Below is a small trained network, with its code and all its weights. Each question gives an input and a class and asks what happens when units are switched off, that is, made to give their printed mean instead of their output.

import numpy as np


def w(rows, s, z=0):
    codes = np.array(rows[::2]) - 128.0
    scale = np.full(codes.shape[1], s)
    scale[-1] = z or s
    return codes * scale


def f(y):
    return y / 2 * (1 + np.tanh(0.7978845608 * (y + 0.044715 * y**3)))


def log_softmax(a):
    a = a - a.max(-1, keepdims=True)
    return a - np.log(np.exp(a).sum(-1, keepdims=True))


def net(x, mask):
    res = np.array(x, float).reshape(1, 8) / 4 @ E
    y = f(res @ A[0][:, :-1].T + A[0][:, -1])
    res = res + np.where(mask, y, B[0][:, -1]) @ B[0][:, :-1]
    return log_softmax(res[-1] @ U[:, :-1].T + U[:, -1])


A, B = {}, {}
E = w([
[157,210,112,70,40,120,86,168,117,166],'x0',
[42,55,176,124,210,141,182,164,122,96],'x1',
[109,163,172,103,83,137,148,138,107,148],'x2',
[238,96,45,153,93,75,101,2,167,74],'x3',
[151,68,105,141,187,117,126,42,170,43],'x4',
[197,92,165,218,154,134,156,96,136,80],'x5',
[160,128,107,116,127,129,90,103,160,89],'x6',
[60,99,89,52,104,143,11,82,103,203],'x7',
],0.0096)
A[0] = w([
[85,158,202,209,196,183,179,188,110,133,207],'neuron 1',
[203,134,109,111,142,87,75,64,166,122,107],'neuron 2',
[252,116,125,163,142,127,141,40,163,87,249],'neuron 3',
[74,92,128,51,150,124,66,115,191,201,244],'neuron 4',
[117,254,128,94,21,114,52,171,109,213,186],'neuron 5',
[147,128,167,159,159,103,222,224,128,163,133],'neuron 6',
],0.0084,0.0021)
B[0] = w([
[97,100,124,111,164,100,144,186,163,117,203],'neuron 1',
[212,116,190,171,109,110,88,107,125,217,183],'neuron 2',
[146,162,55,207,135,31,124,70,176,125,211],'neuron 3',
[71,179,106,92,125,142,54,70,86,102,197],'neuron 4',
[227,157,192,65,81,249,73,186,139,158,254],'neuron 5',
[149,126,129,86,172,143,213,194,120,113,184],'neuron 6',
],0.012,0.019)
U = w([
[126,127,122,113,195,78,232,254,190,72,235],'0',
[234,134,82,201,97,25,136,51,218,59,248],'1',
[202,168,134,50,37,178,80,223,155,135,97],'2',
[66,118,93,62,181,102,59,92,107,83,3],'3',
],0.0078,0.0014)

Each question gives the input, the list of numbers given to net, and the class t.
The units are the neurons (one row each of A and B). Each row of codes is followed by its name. A weight is (code - 128) times the scale printed after its matrix; where a second scale follows, it is the last column's (A, B and U).
mask holds one flag per neuron, in row order. A switched-off neuron (its flag False) gives its mean, the last column of its row in B, instead of its output. The means were averaged over made-up inputs and are rounded, as every weight is.
A unit's drop is (log p(t) with every unit on - log p(t) with that unit switched off) / (log p(t) with every unit on - log p(t) with every unit switched off).
The circuit of an input: a set's keep is (log p(t) with only the set's units on - log p(t) with every unit switched off) / (log p(t) with every unit on - log p(t) with every unit switched off). Starting from all 6 units, units are removed one at a time, each time the one whose removal leaves the highest keep (on an exact tie, the one counted first), for as long as the keep stays at least 0.8.
circuit, biggest first: the units of the circuit, biggest drop first
most important unit: the unit with the biggest drop
top k neurons: the k neurons with the biggest drops, biggest first
drop when u is switched off: that unit's drop, to one decimal
input [0,2,-8,1,6,0,6,8], class 1: most important unit	neuron 2
input [-3,-2,-7,-5,5,2,-5,3], class 3: circuit, biggest first	neuron 5; neuron 3
input [-2,2,7,-2,5,6,-1,4], class 0: top 2 neurons	neuron 5; neuron 4
input [-3,5,-3,-3,1,-3,0,2], class 3: circuit, biggest first	neuron 5; neuron 4
input [-8,-1,-2,4,-7,4,-3,-5], class 0: top 4 neurons	neuron 6; neuron 1; neuron 2; neuron 4
input [-1,7,6,3,6,-8,-1,-5], class 0: top 2 neurons	neuron 5; neuron 4
input [1,4,6,-5,1,-8,-5,-2], class 0: top 2 neurons	neuron 1; neuron 6
input [-5,-5,-8,1,0,-5,6,5], class 1: top 2 neurons	neuron 5; neuron 2
input [-7,-1,5,2,-2,-8,7,-2], class 3: top 4 neurons	neuron 5; neuron 3; neuron 2; neuron 6
input [4,-1,-4,-5,6,2,-6,-3], class 0: drop when neuron 1 is switched off	0.0
input [-6,0,-7,-1,2,-8,-8,3], class 3: drop when neuron 5 is switched off	0.1
input [2,7,4,-7,0,2,7,5], class 3: drop when neuron 4 is switched off	0.3
input [4,5,4,-1,1,8,1,2], class 0: drop when neuron 5 is switched off	0.6
input [-3,0,6,-6,8,-1,8,2], class 3: circuit, biggest first	neuron 5
